Each row is followed by its tier, which names the range that a hidden value of the row falls in. A new part has a new value, new ranges and new names.
[  97 -193  174   73  122 -129  130 -130   87 -205 -176  171  126 -100
   16  349   32 -222 -613  -23 -101  166  -73 -141  240 -133  194  164
 -264  185 -301 -200   28  147  -11  -19  294 -278 -105  -56  188  116
   20 -104   26 -139  -22 -166]
A
[ -73  361 -318   19  172 -230    4  356    0 -169 -160  274  517 -299
  -88  174  135   44 -329   14 -254  -53  251  -31  -52 -141  590  209
   62 -292   28 -383  237 -138 -159  356   88  110 -216 -469  183  238
  179   45 -426 -402  -22 -149]
B
[  77    1  -46   56   57  -95  -94    1  -14  -62  -90  -21   22  -58
   26   86   87   40   41  113 -116   43   80   54   11   33   65  -11
  -70  -13   -7   18   51   -3  100  -22    8  -63 -100  -71  -77   68
   72   19  -38  -29   17   20]
U
[ 359  496 -200  -94  357   58  172 -146 -219 -228   33    1  -61 -269
  -32  230  352 -150  -61   58 -156  126  -43   31  -72 -233  -12   82
   20  -92  -85  183  273  109  159 -194  -48   -3 -274  339 -140  427
  112  103  115   -6  -78  116]
B
[ 369  101  143    8  267   65  -24  143 -464  256  -88 -159 -289  318
   73 -152    6  250  547  164 -141  -80 -216  -11  -83  103 -130 -370
   70 -142  300  -40 -136 -178  257 -188   -4 -254 -144  287 -288  -54
   -5   75  150  168  -57  386]
B
[ -72  412 -383  187 -139 -183 -150   15  179 -394 -341   35  270 -385
  -63  237  175    2 -231   20 -253  311  419   23   74  107  330  389
 -290  -36   -9  187  200   24  348  100  -27  224 -320 -327  160  584
   16  -85  -99 -357   80 -181]
U
[  21  721 -396  281  -63 -165  -36  194  -24 -213 -390  -42 -174  -97
  -73  239   49  286  -22  -10 -289  419  221 -136   50  198  210  495
 -230 -150  200  263   83   29  549  -86 -160  122 -411  -11  192  830
 -275   11  213 -193  -85  -72]
S
[  -6   32  -57   64   30  -97  -66  105   19   -9  -21   20  -86   75
   74   37   -9  110    2  161  -97   22  -25   12   26  -24  105   80
   -1  -23   10  -49  -39    0  -11   51  -20  -42   21 -113   20   38
    1   31  -34  -53  -81  -16]
C
[  -3 -428  105    7   54 -135  -23 -137  172   22   -6  168   76 -116
   95  -74   51 -158 -278  220  -26 -140  -63  134   -7 -151  260  -99
 -159  230 -318    1  201  -10 -249  184   30   14  215 -130  -50 -353
  241   83 -123 -166   45 -130]
B
[  39 -258   63   58 -121 -119 -113 -151  233  -42  -35 -156 -155   51
  119   66  -84  105   82  105 -108   98   98   87   24   78  -37   79
 -139  103  -32   63   28   72  -29 -101   55   28   74  -78  -29  -84
   39   36   48   78   65   66]
C
[  67   62 -124  -41 -200   29 -182 -123  148  -93   16 -296 -206  123
  207  -15  -16  166  224  200 -127  116   38  -52  113  -44 -149  156
  -59  -50   97  -10 -177  134   42  -87  112   77   54 -151   14  165
   -5   -5  -38   13  -99  224]
C
[  94   63  -45   33   93  -90  -64   32  -59  -58  -92   71  101  -62
   16   43  123  -16  -26  159 -150    2   52   20   36  -36  147  -54
  -56    6  -24  -43   30  -50   70   59   24  -48  -94 -126  -20   50
   91    8  -98 -127   -6   -8]
P
[ 334  516 -143 -127  291  -27   73  232 -333  221   16  218   38  -58
  -16 -100  181  137  365  230 -265 -225   92   13 -187 -172   57 -143
  370 -205  198 -104   63  -63   41  -12 -192  109 -246  109 -156  147
   30  307 -120  -89 -187  149]
B
[ -75  130 -196  -19   57  192  -84  119  -91 -194   63   67   -3  -45
  299 -347   83 -167  -67  301   61  -83 -289  223  -51 -245  308    7
  -47   41  -18  140  -16 -168  -13  371  -42  200  266 -121 -134  -69
  280 -187  -87 -406  -69   22]
A
[ -12 -471  177  -59 -299 -192 -285 -118  285  213  -20   70  153  158
  135  -98  -48   68   66  388 -175 -201  202 -133  261  -72  -57 -163
   10  202 -120 -363 -336  132 -229  107  177  -61  154 -546  138 -341
   18  114 -384  -89 -108  -28]
U
[ 266  369 -181 -162   63    3 -126  114 -264  325   -3   49  -64   76
   56 -150  216  221  404  396 -200 -259   37 -210   31 -204 -151 -145
  287 -203  117 -203 -204  141   67  -39  -96  -42 -173  -48 -111  212
  -64  333 -249  -49 -364  196]
U
[  85   36  -63   20  130  -60  -54  -28  -40 -104    2   14   14  -74
   28   79  152  -41  -21  156  -91   21   -1   82    1  -60   78  -38
  -39   12  -73   47   81  -11   32    9  -16  -61  -41  -35  -79   33
  122   12  -46  -40   -3    3]
U
[ 138  -77   50  -15   55  -27   -4  -37   17  -56  -73   11   35  -43
  122    2   -2  -27  -14   89 -120   -2   10   65   -5  -66  105   -1
  -62   37   -7  -64   46  -12   -8   15  112   18  -18  -37  -65  -38
  124   -1  -23 -102   23   85]
A
[ 124    1   -6   12  164  -50  -17   13  -89  -72  -51   21   48  -54
   43   54  102  -31  -26  105 -103   -2  -30   63  -13  -51  131  -72
  -53  -20  -25  -37   83  -59   29   26   54  -80  -62  -21  -91   -4
  141   -3  -40  -63   21   50]
B
[ -30 -215  123  130 -151  -93 -221  328    2  166 -179 -140  -95  273
  197  -67 -353  401  472    2  -87  -14  142   83  -43  307  -28   11
   86 -157  414 -210 -262 -111  152  -35   79  -72  -54 -177 -149 -120
  -83  -36   34   90   38  174]
C
[  89   39  -61   35   95  -30  -97  -16  -82  -96  -45  -65  -23   -9
   51   50  135    5   39  158  -85   46  -36   36   43  -18   45  -58
  -86  -18  -17   30    2  -23  107   -6   29 -110  -56  -50  -84   70
   96  -33  -34  -32  -13   61]
U
[ -37 -372  226   31  101 -161  -75   45   40    7   58  184  171  192
   45   -3   10 -105 -239  272 -108 -114 -133   -7  181 -113  242 -255
  -53  185 -172 -330 -163 -156 -280  237  179 -239  209 -388  154 -439
  155 -101 -251 -128   11 -107]
B
[ 287 -299  295  -91  263   91   85 -144 -156   26  134   41 -166   18
  168   75   41 -189  107   78   66  -77 -201  177  -34 -118 -247 -215
  118  146  -88   47  -30   99   28 -231   45 -246    3  372 -352 -237
  120   18  226  218   -6  105]
B
[-102   28 -263  -63  -60   31  -28   90  202 -208   18 -120  -63 -223
  275  199  -77   67 -140 -103  101   68   15   44  -42 -173   21  521
   69 -260   12 -109   85  285  -72    3  125   81  -18  -19 -138  312
   73   27   10  -28 -138   30]
S
[  71  381 -200   75  -59 -156 -177   71  -39  -33 -159  105  152   11
  -65  -56  199   96   82  352 -345   37  216 -106  138   -7  208  -56
  -71   29   56  -28 -107 -111  161  149  -66   98 -145 -393  209  215
  -21   35 -255 -294  -78  -34]
P
[ 231  130   58  123 -121 -149 -130   70  -83  248 -329   86 -114   14
    1   66  -43  254  383  128 -229   40  330  -86   49  233 -202   27
   40   46  186   81 -168  162  481 -272 -146  -53 -392   88 -112  301
 -285  217  147   44 -115   11]
Y
[ 260  -91  137   14  124 -120  125  -52   54  108   -6 -105 -367   15
   71  294 -147  215  247 -135  -89  102   92   70 -140   90 -268  181
  125  -62   98   64  136  219   72 -437  -42  -93 -193  424 -219  105
 -125  252  358  393  -14  139]
S
[ 259  286  -65  -12  321  -44   11  141 -283  -81    1 -167  -11   61
  -53  203  122  175  283  -15 -208   71   20   27  -93   53   -2 -112
  106 -296  243 -144   66 -138   98 -161   76 -186 -260   79 -132  156
   90   12  -13  165   41  274]
U
[-122  -14   -1   27   16  110  -62   97   80 -408  127   80  156   36
  268 -134  -54 -247 -168  169  -32   78 -145  288   49 -149  314   31
  -45  157   37  -13 -139 -261 -107  337  133  162  276 -329   62 -214
  275 -404  -80 -343  118  -33]
A
[  19 -410   80 -113  -72   56 -145  -67  153  153  244 -158 -278  152
  324 -287 -135  108  382  267   67 -218 -122  271 -154  -99 -132 -115
  148   48   27   48  -26   20 -283   22  -51  139  376   12 -305 -466
  207  122  -20  123  -24  205]
C
[  64   35  -32   74  201  -67  -64  244 -275  194 -110   93  -94  100
   29  -41   71  150   75  195  -23 -128 -169  -48  -13   -9  110 -123
   41 -122   22  -96  -42  -38  111   59  -77 -257  -82   41 -151   30
   -5  110  -40  -34 -171    7]
Y
[ 107  -24    2   17   79  -40  -56  -30  -35  -81  -63    7   39  -29
   72    1   87  -42  -15  153 -116   15  -14   55   30  -48  117  -71
  -94   44  -34   -9   26  -55   46   44   62  -36  -21  -80  -53  -21
  128  -31  -49 -105   21   45]
B
[ 164    9    3  -42   61   26   18   -2  -29  -35  -85    2    2  -55
  159  -33   -9   -3   11   82 -106  -22  -22   38  -25 -107   95   51
  -26  -21   28  -75   37   21   15   11  111   45  -39   19  -94   44
  111   22  -12 -128  -37  127]
A
[ 117  -17 -233  -44 -149   13 -263   18   44  -41 -233 -447   49 -164
  192  -57  -41  317  489  -64 -110   12  292  102 -169  177  -21   96
  -96 -374  325  -45  156    9  185  -87  165  169 -193 -103 -339  189
  197   65 -114   18  118  413]
P
[-228   78 -112    3 -106 -127  -78  229  280 -137  197  275  130   45
  167  -15  -94  -13 -144  256 -119  -51   95  119   62 -206  252  229
  233   75    1 -198 -178  -41 -319  319  -49  227  235 -492  239 -129
   44  -51 -235 -257 -106 -227]
S
[ 205  103   -5  -34  130    8   50    5  -95  -26  -78   43  -10  -58
  101    8   50  -14    5   95 -136  -11  -28   18  -25 -113   88   20
   -6  -20   18  -46   54   14   54  -22   64    7  -96   69  -80   95
   83   49   11 -107  -53  108]
A
[ 116   14  -21   22  112  -69  -65   -6  -63  -82  -64   -2   60  -50
   26   86  117  -11   17  119 -125   26   37   39   26  -18   76  -67
  -54  -12  -10  -34   34  -31   75   -6   53  -91  -99  -71  -69   37
  105   -8  -59  -41   20   42]
P
[ 128  -74   38   -1   26  -39  -20   15   -3   17 -144   43   41  -48
  129  -29  -25   19  -15   93 -117  -38   24   14    2  -53  128   23
  -66   14    4  -96   26   13   31   34  103    9  -51  -45  -69    5
   85   39  -38 -141  -22   68]
A
[ 146  -73   21    3   51  -27  -22  -88   13  -86 -108  -19   18 -103
  102   45   48  -48  -34   73  -99   41   30   62    6  -39   71   17
 -119   46  -44   17   84   31   77  -32   92   -6  -67   13 -104   38
  117    1   21  -78   34   67]
B
[ -66  796 -551   69  139 -101    6  314 -109 -243 -129  127  125 -192
  -65  190  247  119 -291  125 -210  143   47 -169   38 -192  414  422
    5 -324   27  -93  120   16  101  227  -75   90 -242 -247  235  691
  -30   41 -213 -368 -249 -119]
C
[  64  156 -126   86   98 -183   34  244    3  123 -145  143  -57 -166
   10  101  -75  238  147  -31 -127  -33  221  130 -234   84  141  220
  146 -160  129   53  250   42   85  -57 -207  126 -214  119 -164  178
  -44  264   84    0  -40  -51]
C
[-130 -682  251   36 -142 -209 -133  -13  322   84  -80  258  270  -56
  163  -81 -159 -108 -249  175  -32 -197  124  131   75  -44  264  -78
  -88  270 -215 -244  -17   -9 -291  262  145   10  224 -410   15 -517
  187   10 -238 -211   84 -210]
B
[ 226 -140 -104  -67  241 -104   91 -255   48   44  -11  -13 -120 -398
   -5  143  230  -53  -63   30    1  -82   46  173 -245 -126    8   51
  -64  -23 -293  266  575  221  -68 -185 -144   37  -98  389 -361   51
  218  366   85  125    8   25]
U
[  64   84  -80   30  105  -80  -44   13  -25  -79    2   -4  -39   -2
   26   98  108   32  -30  158 -113   45  -19   18   29  -60   80   28
  -28  -25  -47   -8   33    9    5    6   -3  -70  -32  -66   -4   83
   58   27  -51  -31  -53    9]
Y

Part 2:
[ 179   85  -70   78  -45 -248  -54  162  -73  -78 -170   64    9    9
  145  169  103  -52   44  -71 -100  215   87  -29 -384  -90   31  -78
  -42  116   46   85  100 -239 -123  168   80  -62   98  -39 -144  -87
  -89 -222   97 -265  -12   71]
[56]
[  56  134  148 -268 -160  -38   37  -51  -74   92  119   81 -165  -81
 -228 -376 -118  -79 -109 -133    4 -229  -22  104   26  287  -82   -2
  137  -36  220  -55  -13  -86  113   -8 -350  156 -293   21 -137  -66
 -221  173 -192  141   62   23]
[39]
[  19  135  116 -162   -4 -126   82   46  -14 -118  -43 -159  -73  363
   -3  -97   38  -49  -61 -197   76  254   69 -122 -253  -49   24    1
  186  219  -57   81   84  -97  -32  167   21 -174  -97   59   51 -223
 -209   26  -62  -61 -145   16]
[60]
[  45   53   -7 -423 -253  -83  130   59   21   30  231  132 -120 -156
 -115 -446 -147  -65  -56 -324  146 -350  158    9  -36  288 -118  -62
  182   -7  419  -14   30 -122   -1  -21 -385  232 -366   88 -194 -160
 -374  147 -182    3   75   -9]
[37]
[ -56  128    4   26   85  -30  -72   37  100  -38  -62  -43   58    4
   41   35   85 -113  -32    3   70   45   75 -167  -35  -68  -19  -64
  -12   23   -9   10 -146   57  -66   87   39   43  -31  -82    3  -51
  -84   68    9  -40 -133  -61]
[38]
[ -57   42 -184  263  181    2  -38   82  264   31 -174  -58   17   19
   13  323  136  -79  222   96  138 -156  -87 -224 -194 -100  -49 -131
  -38  -98  -40   14   10  108 -247  125  240 -152   23 -213  -29   64
  -45   15  -86 -172 -136    8]
[41]
[ 108  -27  -88  211  257   61   -9   32    0   94   84  -39   88  249
  186  225  162   38   55  -28   47  184  -38  -50  -26 -317  157    5
  -68 -113 -291   31  181   78 -186  109  168   43  353  162   58  192
  112  -95   28 -269 -186  -30]
[51]
[  46  -10   79  -39    0   55  -57  -87  168   88   -4  -94 -227  -49
 -194 -192  -51 -101   22  104 -117 -154  -87   92   79  106 -110  -74
   18 -163  -46  -53  -45  -19  108    6  -80   -8 -127 -130   85   54
  -98  156 -150   68   50  -92]
[56]
[  39  145   87   10  -54 -197  -19  -96  126 -101  -15  -87  -47   51
   32   49   -4  -62  114  -94  -50   85  131  -68  -64  -48   86 -151
   73  116   90   17  -54  -75  -24   91    3 -122   39   38  124 -177
 -128   49  -31   60   54  -28]
[39]
[  38   58 -131  -76  143   74  164  -55   90  267  339  -41  109  327
  -11   47    7  119   50 -230  186 -159  -22  -60  100 -194  249   90
  103 -154  -27   11  178  146  -63   24  -66  154  219  336   49  128
   13  157 -155  -85 -139   -2]
[60]
[ -18   60  176 -120  -32   29  -29 -132  222   36 -142 -244 -238   63
 -346 -255  -95 -179    3  114 -130 -163  -96   35   38  179 -124  -68
  125  -23  -27  -24 -177  -29  214   65 -122 -138 -293 -179  177  -83
 -168  267 -220  214   25 -101]
[51]
[-218  210   90 -202   44  157  231  -85   36  151   55  -14 -309  156
 -477 -245   -7  -23 -122 -107   54 -113  -83  -49  -58  121  -40   37
  331 -105    2   37  216   78  -12  -37 -109  -96 -430 -115   64  -22
 -230  309 -354   73 -211  -19]
[60]
[  91   13 -204  -12  185   72   17  155   24  219  285   30  121  201
  171   47  113   92  -51 -105  169  -39  -28  -80  -16 -237  114  117
  -60 -153 -122   18  118   97  -66   24   48  227  231  150 -109  202
   27    4   29 -279 -198   -1]
[51]
[-153  240   81 -149 -100 -140    3 -131  141   36 -185 -107  -85  -34
 -360  -86 -213 -127  -44  -28  -57 -183   20  -49 -117  322   10  -33
  112   20  327  -17 -181  -83  114   62 -231  -82 -354 -103    6 -204
 -203  241 -248  267  107   39]
[41]
[  60    5   22   66    4 -192 -140   88   99 -220 -189 -118  -39    4
  190   53   16 -125   42    0  -39  229  130 -100 -245   -7  -74 -148
  -80  124    2   32  -81 -160 -103  158  105 -137   -8 -105   14 -157
 -154 -132   78 -137   31  -34]
[37]
[  86  -34  -10  -39  139   92  -13  -31  116  151  285 -100  -68  228
   70 -100   18   58   -6  -43   84  -23  -76   20  137 -126   51   44
  -20 -178 -185  -51   88   99   26    1   15   93  176  131   71  144
   -2  107  -61  -71  -72  -61]
[51]
[-223  459   90 -248  -59  -79  256   17 -123   40   63  149 -103  205
 -299  -81   77    2 -130 -317  283  -38   12 -239 -254  116   37   49
  378  153  244   56  181   72 -144   50 -105  -81 -387  -38 -186 -235
 -291  239 -249   82 -268  158]
[46]
[ 121 -113  231   74   46   92 -326 -182  247  -10 -330 -252 -117 -124
 -151 -163  -30 -293  -30  386 -316   31 -106  159  268   71 -220 -119
 -207 -208 -258 -119 -391   -8  240  121  -24   60   49 -231  216   50
   83  134   -6  191  103 -243]
[46]
[ -43   53   78   -9   56   72    6   10  100  -59   -9  -39 -131  -80
  -70 -166  102 -156   -5    9    1  -29   73  -94   37  -43 -108 -142
  107   14  -78   33  -69   42  -52   30  -12    2 -204 -139  104  -14
 -175  109  -69  -53 -153 -145]
[56]
[ 109  147  265 -140  -49   43 -151 -147   76  162  180  -91 -246  -20
 -209 -380  -24  -80 -115  168 -177 -125 -157  173  278   98  -92   23
   19 -106 -116 -115 -221   27  394  -74 -173  100  -84 -131   84   62
  -45  286  -70  279   51  -91]
[39]
[  35  220   -5    9    3  -89  -51   13  -65  153    5  126  -88    2
 -109   61   36   26  -82   12  -58   31  -92   39 -142   41   33   54
  -24 -123   54  -31   94  -51   13   20  -17   52   23  -87 -175   46
  -12   34  -53  -23  -19  101]
[38]
[ -25   72    1    1   56  -65  -69   24  107  -59   48  -45  -19   16
  110  -11   18  -51   -6  -48   79   59   87 -114  -41  -24  -17  -76
  -28   -5   21  -14  -55   12  -80   50   29   14   -4  -26    4  -53
 -118   31    0  -55  -39  -41]
[41]
[  88  -44   60  -61   27   -1  -53   39  112  -72 -104 -154  -71   74
    7 -141   60 -148  -22   15  -88  121   76  -25  -47  -89  -85  -84
   22   32 -146   46  -75  -75   29  120   18  -10  -36  -57  121  -55
 -118   15    5 -108  -87 -146]
[60]
[ 120   60 -201   89  -19  -41  127  -25  151  250  -37   83   43  -61
 -209  203   27  -38  268  -72  -11 -442  -74   -2  -99  -30  112  -96
   92 -152  193   35  111  -12 -111   88  -90   49   47   49  -71   99
  -31   80 -211  -95    4   41]
[56]
[  51  283  118  127  128  -73 -179 -166  124  187  185  -68 -182  221
   -3  165  142  138  -69  200 -235  359 -129   78  131 -309  170   76
 -107 -181 -317  -76   19   82  240  -63  279  -88  421 -104  173  102
  198  145  102  114  -27  -18]
[46]
[ 113  -13 -103   76   72  -27  -41   25  105  120   38   -9 -101   58
   19   93   44   30   55   28  -91   38  -43   51  -93 -114   38  -23
  -70 -181  -89    1  147  -58  -40   41   95    0  167  -21    0  113
    6  -32  -25 -177    1  -15]
[51]
[ 136  232 -102  -18   42    3  258  -30   63  222  544  221   94  258
  141  167  333  169  248 -360  345 -191   20 -177  156 -470  240  -58
  252  -49  -29   18  311  278 -235   -3  116  146  405  307  -30   69
   -6  161  -51 -142 -285   24]
[46]
[  37  -22  -45  -66   -5  -95  -24  -17   90   45  -87 -100  -56  100
  -78  -20 -182  -36    8  -71    2  -66  -27   33 -174  199    5    1
  -38 -102  141  -28   54 -129  -39  113 -119  -24  -64   59  -63  -43
 -114    9 -160  -25  121   53]
[56]
[  71  116   47  -21  -40 -166  -70  -80   50   -9  -58  -26   33   53
   19   68  -39  -49   11  -71  -56  102   75    0  -53    3   82  -52
  -37  -13   95  -24  -41  -82  -15  111  -51   31  128   87   -2 -107
  -33   16  -17   39   73    6]
[38]
[122  54  40 -13 -19 -81 -54 -16 106  40  34 -69 -80  49  -8 -55   3 -58
  75  -5 -26 -81 -38  13 -34   9 -14 -64  10 -15   5 -24 -41 -47  51  70
 -34 -18  22 -19   5 -17 -89  61 -54   4  30 -10]
[37]
[ 108   90   30 -177  -51   30  153  -23  -61  150  122   54   60   57
 -165 -193   14  -87    1 -215   71 -266   27    6   56   14   75  -10
  198   15  118   36   19    3    1   75 -296  216 -100  208  -48    4
 -130  144 -171   -7 -110  -28]
[51]
[-110  379   21  -33   97 -145   -8   20 -148  153  151   83 -143  326
  -56  132   -1  201 -217  -89   94  291 -147  -49 -285   43  146  213
   12  -72   12  -40  265   -6  -13   -9   97 -108   43  -31 -213  -13
  -24   52  -70    5  -82  248]
[38]
[-106  129   11  211  302   47  -51   15  110  -27   73 -159   24  250
  152  176  164   -8    4   44  122  222   -6 -226  -15 -269  105  -26
   -6   36 -282   30  -24  175 -119   62  242 -123  120  -34  160   68
    4   52   26 -104 -255  -53]
[37]
[   8  404   -6  -52   63  -89  -63  177 -150  211  154  147  -72  168
  -40   30  191   98 -226   25   59  125 -172  -78 -224  -84   30  202
   11   -1  -65   -4   56   30  131  -18   98   47    8 -199 -289   60
  -18   83   59  -66 -223  174]
[38]
[  37 -109   34    1  241  334 -115   88  -47   96  174   79   79  -54
  138 -245  181 -135 -179   56  215  -66  -60  -47  320 -103 -184   19
 -120 -255 -295  -87  -84  258 -126   21  -59  437   52   16  -98  274
   27   70   24 -171 -291 -178]
[46]
[   8  454 -117  -36   39 -398   37   79  -82  137  269   -1   89  483
  171  344   -7  290  -70 -260  107  312   12 -150 -414 -166  413  214
   29  172  156   51  193 -101   47   49  133 -160  288  195 -164 -136
  -18  -23   61  -55  -28  308]
[37]
[ 206 -106  -74  -35   12  -22 -222  126  185   28   95  -51  100 -117
  254 -125   52 -116   21   73   33 -137   45  -18  114  -74 -129  -64
 -208  -98  -35  -63 -263    2   80   62  -24  269  164  -34  -78   72
  -35   -3  140 -125   20 -127]
[41]
[  68   60  138 -146   36   45   18   19  -54   10  111  -63  -77  160
  -22 -261   55  -78 -124  -90   36   75   11   -6   31  -34  -32   14
  103   44 -127   14   -2   -1   52   63 -105   84  -82   60   30  -13
 -129   89  -48  -35 -146  -69]
[51]
[ -21  168  -71 -186  -25  -25  210   64  -62  134  -32   44   47  153
 -243  -58   -1  -52  -46 -245  109 -167   26  -96 -221   55   81   48
  234   48  182   95  126  -49  -83  115 -197   71 -219  105 -121  -73
 -185  107 -216  -88 -170   61]
[60]
[ -55  113  -21  -92  -74  -97  -62   72  199  -33 -200  -72  -65 -124
 -159  -93  -46 -181   21   36   30 -226   19 -128 -179  202 -167  -98
   39   37  214    2 -212  -65   30   93  -80  -44 -322 -254  -89 -148
 -237  130 -113   42    5  -15]
[41]
[ -63  292 -178 -240   33   90  338  128  -49  320  543  258  -40  165
 -129 -117  179  169  -37 -370  344 -323   -3 -175  -33 -171  144  105
  332  -67  138   68  325  189 -115 -111  -93  202 -119  135 -191   98
 -194  244 -188 -173 -340   80]
[51]
[  27  151  -44   27  119   92  -13   89  -78  208  178  137   -7  -27
  -41  -54  127   -4  -88    9   84 -145 -108  -30   23  -50    6   61
    6 -129  -55  -18   31  101  -12  -25  -62  205  -25  -49 -167  194
  -19   85  -48 -105 -183   23]
[39]
[ -16  107 -147  -65  -19  -57  138   75   71   43  144  129   86  -53
   32   26   49  -28  115 -262  240 -265  129 -181  -89  -20   49 -105
  133    4  255   39   76   46 -236   51 -102  127  -85  103 -130  -48
 -198   62 -119 -138 -103   16]
[39]
[ -71   77 -163 -239 -100  -46  169   80  109   19   98  129  156 -115
  -34 -104  -47  -98   62 -350  330 -399  210 -220  -62  125  -20 -105
  158    2  434   27  -19   43 -246   75 -254  245 -236  144 -186 -146
 -289  129 -178  -83  -77  -12]
[38]
[ 129   -7  -30    0  -69 -405 -138   11  183 -233 -175 -257   54  220
  280  193 -163  -25  111 -130  -71  328  202  -69 -344    5  119 -104
 -127  179  147   30  -56 -288  -45  225   89 -230  206  131   72 -298
 -125 -177   85  -75  233   46]
[56]
[  -5  -54  369   -7   35   19 -380 -146  175 -176 -317 -366 -281 -101
 -137 -372 -162 -297 -194  396 -338  213  -62  141  143  273 -281  -91
 -181  -33 -230 -113 -458 -116  343   68  -80 -104 -251 -340  244  -71
  -88  128   -6  278  157 -207]
[39]
[ -30  109   25  -44   34  -17  -64   35  104   13   15  -56  -68  -44
  -45 -119   13  -98  -53   27    2  -57   29  -75  -21   34  -56  -45
   15   -2   22   -1 -138    2   55   22  -47   35 -151 -124    6  -21
 -139  112  -41    1  -62  -58]
[37]
[ 175   86  134 -139  -94  -71   33  -13  -37  -14  232   65  -56   61
   89 -211   81  -43   50 -197  122  -75   39   -1   67  -30  -26  -88
  124   66   34  -32   37   -1  -30   54 -129  112   33  135  -60  -71
 -158   65  -34    0  -42  -15]
[41]
[  68   42 -163  207   71  -73    0   63   90   53 -125   91   44  -40
   39  298  114  -44  205  -24   70 -117  -34  -97 -206  -78   18 -126
  -31 -102   60   16  131   -4 -274  131  110  -28  116  -49 -125   58
  -26  -81  -68 -207  -53   55]
[41]
